Each row is shifted at random along 5 fixed directions that mean nothing.
Known rows, with every way that one mark hangs from another:
{zufe {pasu mafi {peto {zato nake} {zivo {zopok pazo}}}}}: -0.38 -0.68  2.07  0.00  0.57  1.14 -0.99 -1.51  1.56 -1.59 -1.19  0.20  1.80 -1.82 -1.78 -1.30 -2.62 -1.18  0.48  0.32 -0.17  0.09  3.27  0.98 -2.22 -0.97  1.70  1.13 -1.90 -1.03  0.78 -2.79  0.05 -0.83 -1.40 -0.81 -1.56  0.84 -0.92  0.19 -1.86
{peto zato {zivo {zopok pazo}} zufe}: -0.29 -1.47  0.21 -2.92 -1.50  1.68  0.83  0.46  0.44  0.86  0.33  1.56 -0.31 -0.49 -0.13  1.66  1.74  0.58 -1.90 -3.42 -1.15 -0.56 -0.81  1.01 -1.22 -0.11  0.75  0.82 -0.39 -2.16 -0.51 -0.57  2.05  1.27 -0.96 -0.31  1.52 -1.49 -0.13 -2.42  0.19
{fezo {nogof {mafi mirob {pazo nake}}} zufe}: -0.25  2.05 -0.97  0.52 -2.52 -1.47 -2.75  0.43 -1.75  1.58  0.95  0.01 -4.00  0.70 -0.42 -0.62  1.64  0.89 -0.15  2.08  1.08 -1.01  0.34 -0.51 -0.19  2.84  0.54  0.26 -0.62  1.45  2.56 -0.31 -1.65 -0.17  1.71 -1.70 -0.74 -0.67  0.42  1.63 -1.15
{zivo {zopok nake pazo}}: -0.48  0.51  1.77  0.76 -1.08 -0.21 -0.43 -2.30 -0.04  0.43 -2.81  1.09  1.20  1.11 -0.18 -0.36 -0.59 -0.58 -0.87  1.00 -1.58 -1.43  1.83 -1.04  0.63 -0.37  0.06 -0.60  2.39 -0.07 -1.13 -0.97  0.21 -0.52  0.84 -1.36 -0.64 -1.04 -1.52  2.62  0.82
{mafi fezo {mirob {peto zivo}} nogof pazo}:  3.20  0.16 -0.04  0.82 -1.46 -2.81  0.14  1.16  1.32  1.46  0.21  0.34 -2.20 -1.32  0.16 -1.81 -1.89 -0.41 -0.48 -3.15  3.83 -0.42 -2.31 -0.57  0.02  0.69  1.77  4.71 -0.71 -3.98  1.08 -1.85 -0.64 -2.89 -1.65  1.23 -0.32 -3.14 -2.17 -1.25 -0.72
{zopok {nake {peto zivo}}}:  0.40  0.50  1.60 -0.01 -0.33  1.71 -0.63 -2.79  0.83 -0.59 -2.33  1.29 -0.81 -0.71 -1.20  0.13  0.27 -0.56  0.47  1.17 -2.73 -0.87  2.70 -1.25 -0.67  1.10 -0.65 -0.06  2.09  0.01 -0.31 -2.29 -1.60 -0.42  1.10 -1.62 -2.05  0.66 -0.65  1.73 -0.12
{mirob {peto {zato {zopok pazo}} zivo zufe}}: -3.45 -1.47 -1.85 -1.34 -1.64  4.08 -1.16  0.27  3.03 -1.86 -0.12  2.75 -1.08 -1.10 -0.56  1.14  3.11  1.52 -1.30  0.63 -5.37  0.19  3.82 -0.43 -3.53  2.21 -1.31 -0.09  0.66  3.53  3.70 -2.37 -0.13  2.22  1.27 -0.64  0.23  1.92  0.05  1.25  0.20
{zato {peto {zufe pasu}} zivo {zopok {pazo nake}}}: -1.77  0.63 -1.13  1.05 -1.59  1.84 -1.65  0.52 -1.25  1.52  0.76  0.49  0.19  2.37  2.36  0.89  2.18  1.60 -0.50  0.95 -1.84 -0.50  0.73 -0.64 -1.49  0.98 -1.14 -3.31  0.59  4.35  0.65  0.52  0.79  1.42  3.04 -3.14  1.21 -0.20  0.99  2.17 -1.48
{zopok {pazo {nake {peto zato {zufe pasu}} zivo}}}: -0.76 -2.58  0.59 -1.37 -0.19  1.57 -0.28 -0.31  1.46  0.75  0.64  0.17  1.25 -1.34 -0.70  0.85 -0.65  1.35 -1.43 -1.55 -1.58  1.10  1.76  0.95 -2.51 -0.16  0.28  1.29 -0.81 -0.76 -0.43 -1.20  0.47  0.07 -1.35 -0.54 -0.58 -0.08  0.98 -0.27 -0.08
{zivo {zopok {nake peto} pazo}}: -3.66 -1.16 -0.78 -2.07 -1.17  1.57 -0.55 -0.01 -0.41  1.91  0.40  0.51 -1.18 -0.69 -0.18  1.76  0.22  2.64 -1.38 -2.30 -2.40  0.92  0.58 -0.19 -2.11  2.14  0.03 -0.35 -0.47  0.48  0.92 -0.47  2.45  2.42 -1.74  0.38  2.12 -2.50  0.88  0.24 -0.20
{peto {zato nake {zivo {zopok pazo}}} {zufe {pasu mafi}}}:  1.01 -0.42  1.54  0.11 -0.36 -0.47 -0.83 -0.12 -0.83  0.51 -1.25 -0.96  2.17  1.60  0.45 -1.09 -1.28 -1.32 -0.81 -0.59  2.28 -1.30  0.15  0.93  0.07 -2.01  0.76 -0.19 -0.88 -0.24 -0.69  0.48  0.54 -1.02  0.08 -2.05 -1.16 -1.08 -0.87  0.12 -0.76
{fezo mafi {nogof {pazo nake}}}: -0.19  0.37  0.71 -0.18 -2.11 -0.06 -1.57 -1.40  0.69  0.35  0.15  1.08 -1.14 -0.74 -0.47  0.63  1.27  0.82 -1.68  1.24 -1.09 -0.81  1.80 -0.76 -0.71  0.51 -0.85 -1.08 -0.73  0.50 -0.33 -1.86 -0.16 -0.73  0.63 -1.08  0.10 -0.12  0.79  1.28  0.81
{nogof {fezo zufe} pazo}: -1.18  1.01 -0.43 -0.64 -1.56 -1.10 -1.05  0.16  0.13 -1.12  0.69  0.05 -2.92 -0.85 -0.92 -0.98  0.96 -0.65  0.71  1.45 -1.02 -0.50  0.99 -0.09 -2.02  1.69  1.24  0.70  0.26  1.01  2.43 -0.70 -2.17 -0.85 -0.38 -1.99 -1.26 -0.95 -0.27  1.45 -1.60
{mafi fezo {mirob {peto zivo zufe}} nogof}:  0.27  2.05 -1.77  0.42 -1.23 -0.16 -1.73  1.51 -1.28  0.95  0.62  0.49 -5.86 -0.71 -0.56 -1.29  2.46 -0.12  1.10  1.42 -0.24 -1.33 -0.52 -1.07 -0.75  4.34  0.44  2.29  2.22  0.89  4.53 -0.92 -1.43 -0.05  1.77 -1.03 -0.49 -0.24 -1.43  0.63 -0.95
{zato {peto zufe} zivo {zopok nake pazo}}: -0.31  0.11  0.93  1.69 -0.43 -0.11 -1.33 -0.18  0.16 -0.23 -1.76 -0.37  1.78  0.56  0.02 -0.06 -2.05 -1.01  1.40 -1.85  2.40  0.10 -0.49 -0.12 -0.47 -0.73  1.88 -0.40 -1.38 -2.25 -0.80 -0.75 -0.40 -2.93  0.64 -1.43 -1.09 -2.66 -0.73  1.84 -3.96
{pazo {nake {peto zufe} {zivo zopok}}}: -1.41 -1.50 -0.64 -1.41 -1.01  2.11 -1.30 -1.46  1.04  1.17 -0.91  1.20 -0.61  0.76 -1.40  0.72  2.71  1.30 -1.55  0.40 -4.10 -1.70  2.97 -1.11 -1.66  2.19 -1.70 -0.02  2.41  3.69  1.35 -0.12 -0.19  2.80  0.37 -1.44 -0.07 -0.13  0.63  1.39  2.48
{mafi fezo {mirob {peto zivo}} nogof}:  1.10  0.56 -0.97  0.45 -1.26 -1.03 -0.56  0.19  1.68  0.29 -0.03  1.17 -3.40 -1.24 -0.56 -1.32  0.52 -0.01  0.17 -0.16  0.05 -0.79  0.51 -1.33 -1.56  1.97  0.19  3.12  0.88  0.13  2.68 -2.02 -1.29 -0.70 -0.40  0.53 -0.06 -0.71 -1.80  0.76  0.58
{peto {zato nake zopok} {zufe {pasu {mafi mirob pazo}}}}:  1.35 -0.07  1.04  0.95 -1.14 -0.41 -1.77 -0.08  0.74 -0.06 -0.30 -0.52  1.61  1.16  0.12 -2.12 -0.35 -0.90 -1.61 -0.10  1.82 -1.20  1.31 -0.11  0.86 -1.28 -0.13  0.64 -0.22  1.02  0.70  0.29 -1.75 -0.86  2.20 -1.97 -1.46  0.52 -0.43  0.39 -0.16
{mirob {peto {zato nake zivo {zopok pazo}}}}: -0.25 -0.51 -0.88  0.91 -1.35 -0.21 -1.84  0.20  0.93  0.29 -1.69  0.41  1.93  2.25  1.08 -0.74 -0.86  0.14 -2.11 -0.45  0.35 -1.04  0.70 -0.73 -0.45 -0.72 -1.11 -1.19 -0.35  2.10  1.16  0.04 -0.01 -0.31  0.54 -1.07 -1.34 -1.31 -1.13  1.66  0.23
{zivo {zopok {nake {peto zato {zufe {pasu mafi}}}} pazo}}: -1.62 -0.07  0.18 -1.41  0.42 -0.83 -2.16  1.29 -2.51  1.36 -0.86 -1.91 -0.26  1.47 -0.73 -1.37 -0.70  0.17 -1.23  1.22  0.94 -0.52  0.78  2.24  0.23  0.72 -0.23 -0.07 -0.12  1.38  1.49  0.86  0.60  0.83  0.07 -1.49 -1.81 -0.49 -0.21  0.61  0.26
{pazo {nake {peto {zato {zivo zopok}} {zufe {pasu mafi}}}}}: -0.86 -3.14  1.12 -0.60  0.50  1.34 -0.48 -2.00  4.29 -1.74 -0.28  0.50  2.48 -2.25 -3.00  0.66 -0.92 -0.23  0.22 -1.62 -0.99  0.74  4.29  1.01 -4.44 -1.11  0.72  2.03 -2.91  0.39  0.07 -2.37 -0.16 -0.30 -1.68 -0.01  0.23  1.05  0.12  0.97 -0.29
{nake {peto {zato zivo} zufe}}:  0.47  0.45  0.76 -0.72 -1.16  1.51 -1.51 -1.46 -1.11  0.69 -1.31  0.36 -1.20  1.23 -0.72  0.09  2.51 -0.88 -0.04  1.36 -1.64 -2.13  1.25 -1.32  0.35  1.63 -1.03 -0.85  2.87  1.56  0.84 -0.02 -1.62  0.17  3.32 -3.25 -1.93  0.23 -0.32  0.47 -0.23
{pazo {nake {peto zato {zufe pasu}} {zivo zopok}}}: -0.10 -1.02  1.47 -0.34  0.55  2.04 -0.44 -1.93 -0.33  0.33  0.43  0.54 -0.43 -1.42 -2.82  0.54  1.27  0.02  0.00  0.22 -2.16 -0.24  2.30 -0.43 -2.01  1.58  1.11  0.85  0.86 -0.53  0.59 -1.11 -0.36  0.41  1.23 -1.50 -0.68  0.70 -0.11  0.52 -1.68
{mafi {fezo zufe} {mirob {peto zato}} {pazo nake}}:  1.77 -0.28 -0.93 -0.03 -2.60 -2.50 -1.21  1.42  0.89  2.37  0.46  0.64 -0.41  1.22  0.61 -0.78  0.13  1.86 -2.49 -0.66  1.17 -1.42 -1.48 -0.13  0.53  0.78 -0.11  2.35  0.22 -0.41  1.16 -0.35 -0.18 -0.41  0.60 -1.05 -0.32 -0.70 -0.49 -0.44  1.76
{zopok {nake {peto zato {zufe {pasu mafi}}} zivo} pazo}:  0.70 -1.83  4.23  0.33  0.49  2.09 -0.13 -3.29  1.75 -1.86 -3.09  0.33  2.80 -1.99 -1.98 -1.30 -2.72 -1.27  0.77  1.21 -1.14  0.27  3.82 -0.61 -0.62 -1.44  1.01  2.02  0.90 -2.85 -1.56 -3.63 -2.02 -3.22  0.25 -1.77 -4.10  0.96 -0.50  1.23 -1.41
{fezo {mafi pazo} nogof {zufe {pasu peto}}}:  0.32 -0.21  2.41 -0.47 -2.36  0.80 -0.57 -1.87  0.71  0.14  0.29  0.59 -1.43 -0.90  0.24  0.33  1.94  0.67 -0.77  3.68 -1.30 -0.68  2.98 -1.67 -0.26  0.93 -0.47 -0.99 -0.58  0.65 -0.18 -3.21 -0.93 -1.16  2.27 -2.30 -0.56  1.45  1.06  1.51  0.01
{nogof fezo {mafi mirob} pazo}: -0.34  1.38 -0.47 -0.36 -1.59 -1.65 -1.23  0.47 -0.65 -0.69  0.77  0.28 -4.02 -0.51 -1.15 -2.33 -0.56 -0.66 -0.01 -1.05  0.78  0.39 -0.05 -0.55 -2.25  1.33  1.94  1.62 -0.03  0.36  2.10 -0.68 -2.37 -1.40 -1.85 -0.48 -1.20 -2.55 -0.64 -0.07 -1.65
{nogof {fezo mafi} {pazo {nake peto}}}: -0.27 -0.02  1.45  0.36 -1.90  1.02 -1.42 -2.41  1.02 -0.78 -0.80  1.56 -0.61 -1.49 -2.01 -0.58  0.14  0.73 -0.82  1.29 -3.03 -0.62  2.94 -1.85 -1.51  0.89 -0.26  0.07  1.45  0.68 -0.03 -3.24 -1.65 -1.46  0.82 -1.87 -1.70  0.14  0.43  1.46 -0.43
{zufe {pasu mafi {peto {zato nake} {zivo zopok}}}}:  1.16 -0.44  1.62 -1.53  0.45  0.06 -0.37 -0.34 -0.07  0.14 -0.36 -0.67  0.48 -0.57 -0.76 -0.87 -1.20 -0.87 -0.67 -1.27  1.30 -0.62  0.45  1.42 -1.19 -0.90  0.71  0.34 -2.27 -1.17 -0.13 -0.84  0.91  0.35 -1.93 -1.00 -0.54 -0.20 -0.40 -1.94 -0.13
{mafi fezo {mirob {peto {zivo zopok}}} nogof {pazo nake}}:  2.91  1.31  0.09  2.50 -1.63 -1.60 -0.66 -0.46  0.09  1.85 -0.40  1.79 -1.96 -0.48 -0.79 -1.57 -0.44 -0.01 -0.36 -0.87  1.43 -1.75 -1.12 -1.80  0.48  1.81  1.56  3.45  1.50 -2.38  1.55 -2.16 -0.30 -1.77  1.06 -0.02  0.18 -1.85 -2.62  0.31 -1.01
{zufe {pasu {mafi {fezo nogof} mirob pazo}}}:  1.18  0.53  0.91  0.41 -1.63 -1.65 -0.76 -0.17  1.12  0.49  0.87 -0.33 -1.87 -0.75  0.21 -2.10 -0.40  0.23  0.28  1.88  1.48 -0.43  1.86 -0.96 -0.59  0.35 -0.02  2.25 -0.42  1.09  1.47 -1.62 -1.72 -1.24  0.91 -0.89 -0.60  0.12 -0.30  1.08  0.18
{mirob {peto zivo {zufe pasu}}}:  1.23 -1.72  0.53 -0.85  1.12 -2.18  0.62  1.25  2.62 -1.14 -0.08 -1.22 -0.27 -1.38 -0.62 -0.52 -1.90 -1.61 -0.50 -2.34  2.17  0.98  0.15  2.91 -2.92 -0.98  1.37  2.42 -2.72 -2.19 -0.65 -1.36 -0.14 -2.08 -3.77  1.22 -1.35 -0.57 -1.31  0.26  0.53
{pasu {mafi {fezo nogof} mirob} {peto zato}}:  0.01  1.16 -0.17 -1.53 -1.82 -0.75 -2.68  0.06 -0.33  1.00 -0.18 -0.12 -3.00  0.25 -0.87 -1.99  1.31  0.46  0.19  3.31 -0.08 -1.91  1.59 -0.89  0.19  1.90 -1.35  0.90  0.74  2.42  3.19 -1.02 -1.54  0.80  1.46 -2.04 -1.22  0.83  0.15 -0.29  1.89
{zopok {nake {peto zato {zufe pasu}} zivo} pazo}: -2.32 -1.41 -0.71 -2.37 -0.17  2.03 -1.00  1.00 -0.37  1.16  0.72 -0.27 -1.21 -0.12  0.35  0.79  0.72  1.90 -1.56 -0.21 -2.07  1.32  1.66  0.79 -2.10  1.41 -0.71  0.07 -0.18  1.65  1.68  0.09  0.39  1.69 -0.74 -0.98 -0.55 -0.12  1.29  0.13  0.05
{zufe {pasu {peto zato zivo}}}:  0.87  0.99  1.17 -0.64  0.85 -0.64 -0.92 -0.48 -0.02 -0.72  0.02 -0.61 -1.52 -1.04 -1.21 -1.18 -0.38 -2.00  0.78  1.56  0.34 -0.16  1.85  1.51 -1.44  0.59  0.87  0.56 -0.71 -0.41  1.19 -1.16 -1.08 -0.71 -0.06 -1.52 -2.08  1.32 -1.13  0.14 -1.17
{mirob {peto zato {zufe {pasu {mafi pazo}}}}}: -1.44 -0.39 -0.45 -2.16 -1.03  0.17 -0.80  2.76 -1.34  1.34  1.46 -1.45 -2.33 -0.49  1.23 -0.22  1.22  1.21 -1.68 -0.64  0.36  0.36 -0.55  1.63 -1.02  2.16 -0.49  0.69 -1.07  0.87  2.43  0.08  1.41  1.14 -0.18 -1.27  0.13 -0.25  0.75 -1.76  0.19

Rows:
-0.33  1.67 -0.24  1.08 -1.25 -0.89 -1.04 -0.49  0.03  0.62  1.06  0.16 -3.84 -2.39 -1.52 -1.08  0.65 -0.40  2.03  0.43  0.42 -0.44  0.84 -1.76 -1.15  2.82  1.54  2.74  0.93 -0.61  3.05 -1.05 -1.49 -0.97  1.20 -0.46  0.75 -0.95 -1.26  1.38 -2.09 : {mafi fezo mirob nogof}
-0.75  0.30  0.68 -1.09 -3.07  1.19 -0.52 -1.62  0.14  0.72 -0.39  1.14 -2.38 -0.49  0.22  0.92  4.27  0.95 -1.11  2.47 -2.61 -2.09  2.29 -2.21  0.15  1.90 -1.85 -0.96  1.36  2.15  0.82 -1.35 -0.41  0.84  2.53 -2.22  0.91  0.54  0.61  1.72  1.55 : {fezo {mafi nogof} zufe}
-1.34 -2.94  0.48 -1.83 -0.13  1.95 -0.09 -1.66  3.70 -0.33  0.69  0.88  0.68 -3.97 -2.81  1.74 -0.83  1.38 -0.19 -3.45 -1.92  1.54  2.67  0.08 -4.09  0.66  0.81  2.70 -2.52 -2.11  0.41 -2.30  0.27  0.34 -2.81  0.84  0.41 -0.58  0.99 -0.67 -0.86 : {pazo {nake {peto zato} zivo}}
-1.36 -0.17 -0.34  0.20 -0.27  1.83 -1.97 -1.19 -0.17  0.14 -0.32 -0.41 -1.20 -0.70 -1.57 -0.62  0.36  0.32  0.54  0.18 -1.27 -0.58  2.27 -1.91 -1.37  2.62 -0.25 -0.31  0.39  2.02  2.76 -0.02 -1.54  0.86  0.82 -1.38 -1.75 -1.20  0.23  1.76 -2.30 : {zato {nake peto zivo} zopok}
-0.48  0.86  0.91  0.54 -0.52  0.27 -0.56 -0.08 -1.78 -0.26  0.54 -0.19 -4.00 -0.81 -0.76 -1.07  0.76 -0.44  0.44  0.54 -0.45  0.57  0.36 -0.76 -2.02  2.67  1.73  0.55  1.07 -0.05  1.22 -1.50 -1.16 -1.17  0.62 -0.89 -1.00 -0.08 -0.67  0.89 -1.75 : {nogof {mafi {mirob {peto {zufe pasu}}}}}
-0.70 -0.94  0.75 -0.02  0.06 -0.42 -1.02  0.66  1.21  0.09 -0.20 -1.54  1.24 -0.97 -1.09  0.76 -1.41 -0.44  0.31 -3.64  2.03  0.18 -0.31  0.89 -1.89 -0.41  1.77  0.64 -1.95 -2.22 -0.75 -0.33 -0.11 -1.44 -1.24 -0.24  0.14 -1.70  0.23  0.17 -1.65 : {zato nake {peto zufe}}
 0.41  0.24  0.21 -2.19 -1.12 -1.51 -0.46  1.24 -2.09  2.22  1.02 -1.13 -2.31  0.81  1.53 -1.05  0.73  0.93 -2.26 -0.47  1.05 -0.58 -1.68  0.77 -0.03  0.83 -0.99  0.16 -0.36  0.63  0.50  0.52  1.39  1.50 -0.75 -0.85  0.13 -0.86  0.14 -1.84  2.03 : {zufe {pasu {mafi {mirob {peto zato}}}}}
 0.99  0.88  0.35 -1.06  0.59 -0.69 -1.95  0.04 -1.97  0.44 -1.07 -0.73 -2.01  0.74 -3.06 -1.20  1.29 -2.09  0.12  0.80  0.96 -2.33  0.42  1.25  0.51  1.93  0.81  0.99  1.39 -0.37  2.02  0.49 -1.41  0.09  1.72 -1.66 -2.95 -0.31 -1.73  0.01 -1.20 : {nake {peto zato {zivo zopok} zufe}}
 0.86  0.76  1.35  0.94 -1.33 -1.06 -0.93 -1.71 -0.13 -0.29 -2.19  0.69 -1.84  0.71 -0.92 -2.11 -0.28 -1.00 -0.69  0.90 -0.38 -1.29  1.25 -1.85 -0.31  1.15  0.23  0.71  2.42  0.54  0.22 -1.78 -2.01 -1.53  0.43 -0.73 -2.37 -0.74 -1.72  1.64  0.98 : {nogof {mafi {mirob peto}}}
 1.16 -0.77  2.04 -1.30 -1.06  0.47  0.03 -0.58 -0.52  0.58 -0.68 -0.03  0.58 -0.40 -0.68  0.09  0.39 -1.10 -0.67 -2.26  0.68 -0.99 -1.63 -0.07  0.88 -0.22  0.90 -0.24  0.01 -3.77 -1.58 -0.54  0.30 -1.41  0.60 -1.83 -0.41 -1.47 -0.26 -2.25 -0.49 : {pasu {peto {zato zopok} zufe}}
 0.07 -0.11  1.01 -1.08 -1.04  2.37  0.53 -1.82  0.96 -0.32 -1.63  2.27 -0.87 -0.01 -0.46  1.48  2.50 -0.21 -0.67 -0.61 -3.23 -1.26  1.44 -0.79 -1.01  0.57 -0.33 -0.38  1.83 -0.06 -0.77 -1.32  0.21  0.99  0.73 -1.42  0.78  0.25 -0.53  0.58  1.08 : {peto {zivo {zopok nake}} zufe}
 0.31 -1.40  0.82  0.64  0.55 -2.14 -0.89  0.15  1.79 -0.72 -2.49 -0.27  2.19  0.07 -1.65 -0.47 -3.47 -1.76 -0.39 -2.49  3.04  0.30 -0.05  1.70 -1.25 -1.56  2.52  2.29 -2.25 -3.71 -0.32 -1.28  0.42 -3.21 -2.45  0.80 -1.72 -2.33 -2.40  1.31 -1.22 : {mirob {peto {zato {zivo {zopok nake pazo}}} zufe}}
-1.23  0.23  0.33 -0.17 -1.36  0.09 -1.46 -1.41  1.49 -0.29  0.61  0.55 -1.91 -1.06  0.38 -1.89  0.16 -0.43 -0.48  1.39 -1.44 -0.02  2.81 -1.10 -1.85  1.08 -0.31  0.78  0.25  2.61  2.16 -1.78 -1.31  0.11 -1.11 -0.76  0.60 -0.12  0.10  0.59  1.16 : {zufe {pasu {mafi mirob {nogof pazo}} peto}}
-1.04 -1.19  2.05 -1.08  0.18  4.22  0.40 -2.28  0.49 -0.71  0.30  1.10 -1.27 -2.82 -1.70  1.57  1.42  0.68  0.62 -0.04 -3.72  1.37  2.83 -1.47 -2.68  1.74  0.71  0.52  0.84 -1.26  0.28 -2.36 -0.88 -0.02  1.14 -1.60 -0.48  1.33  0.86  0.23 -2.26 : {zopok {nake {peto zato {zufe pasu}} zivo}}
-0.02 -0.45 -0.55  0.34 -2.20 -0.82 -0.44 -0.34  3.40 -0.17  1.19  1.08 -1.12  0.23  0.53 -1.09  1.38  1.00 -0.71  2.14 -1.64 -0.48  3.57 -1.30 -1.96  0.73 -0.41  1.93  0.93  3.99  2.27 -0.98 -2.38  0.29  1.40 -1.30  0.22  1.50 -0.21  2.74  1.27 : {mafi {fezo {zufe pasu}} mirob pazo}
-0.53 -0.71  0.42 -0.98 -1.00  1.18 -0.65 -1.32  1.52  0.33 -2.18  1.24  0.45  0.34  0.36  0.28 -0.70  0.75 -1.31 -0.14 -2.40 -0.34  2.13 -0.20 -0.81  0.00 -1.32 -0.04  1.16  0.76 -0.58 -1.76 -0.27  0.33 -0.80 -0.71 -1.37 -0.48 -0.11  1.23  1.46 : {zopok {nake {peto zivo}} pazo}
-0.69 -2.19 -0.58 -0.09 -1.64  0.94 -0.84 -0.53  3.85 -0.55 -0.80  1.61  3.27  0.27  0.03  1.10 -0.09  0.37 -1.52 -2.21 -0.99 -0.11  1.94  0.54 -2.08 -1.95 -0.52  0.17 -1.64  0.65 -0.48 -0.72  0.36 -0.38 -0.33 -0.78  0.62 -0.40  0.00  1.05  0.67 : {peto {zato zivo {zopok {pazo nake}}} zufe}
 0.56  1.19  0.86 -0.99 -4.06  0.53 -1.34 -1.26 -1.21  1.97  0.74  1.29 -3.56  0.59  0.82  0.59  4.19  1.61 -1.57  2.85 -0.99 -2.22  0.76 -2.69  1.56  2.27 -1.13 -0.85  1.09  1.25  0.80 -1.33 -0.76  0.63  3.88 -2.49  0.26  0.01  1.19  0.85  0.39 : {fezo {mafi mirob pazo} nogof zufe}
 1.16  0.02  1.58  1.13 -0.67 -0.18 -1.29 -1.07  0.81  0.01 -0.36 -0.29  1.78 -0.63  0.13 -1.38 -2.06 -0.85  0.49 -0.08  1.83 -0.07  1.26  0.26 -0.55 -0.68  0.57  0.34 -2.61 -0.77  0.30 -1.44 -0.07 -1.79  0.44 -2.34 -1.12 -0.33 -0.23 -0.18 -2.37 : {zufe {pasu {mafi {pazo nake}} {peto {zato zivo zopok}}}}
-0.55 -0.77  0.24  0.71 -0.56 -0.31 -0.95  1.48 -0.46  1.08  0.17 -1.35  2.35  1.90  1.54 -0.18 -0.93  0.50 -1.65 -1.95  1.60 -0.07 -0.69  0.59 -0.58 -1.43  0.27 -1.83 -0.93  0.67 -1.21  0.83  0.47 -0.62  0.52 -1.25  0.15 -1.61  0.29  0.97 -0.95 : {zato nake {peto {zufe pasu}} {zopok pazo}}
 1.43 -0.63  0.65 -0.09 -0.89  1.72 -0.95 -1.09  0.43  0.11 -1.77  0.58  0.66  1.25 -0.43 -0.18  1.07 -0.53 -1.21 -0.87 -1.09 -2.05  0.60 -1.06  0.40  0.07 -1.15 -1.07  1.72  0.71 -0.66 -0.33 -1.52 -0.10  1.67 -2.00 -1.86 -0.37 -0.25  0.37  0.44 : {zato {nake {peto zivo zufe}} zopok}
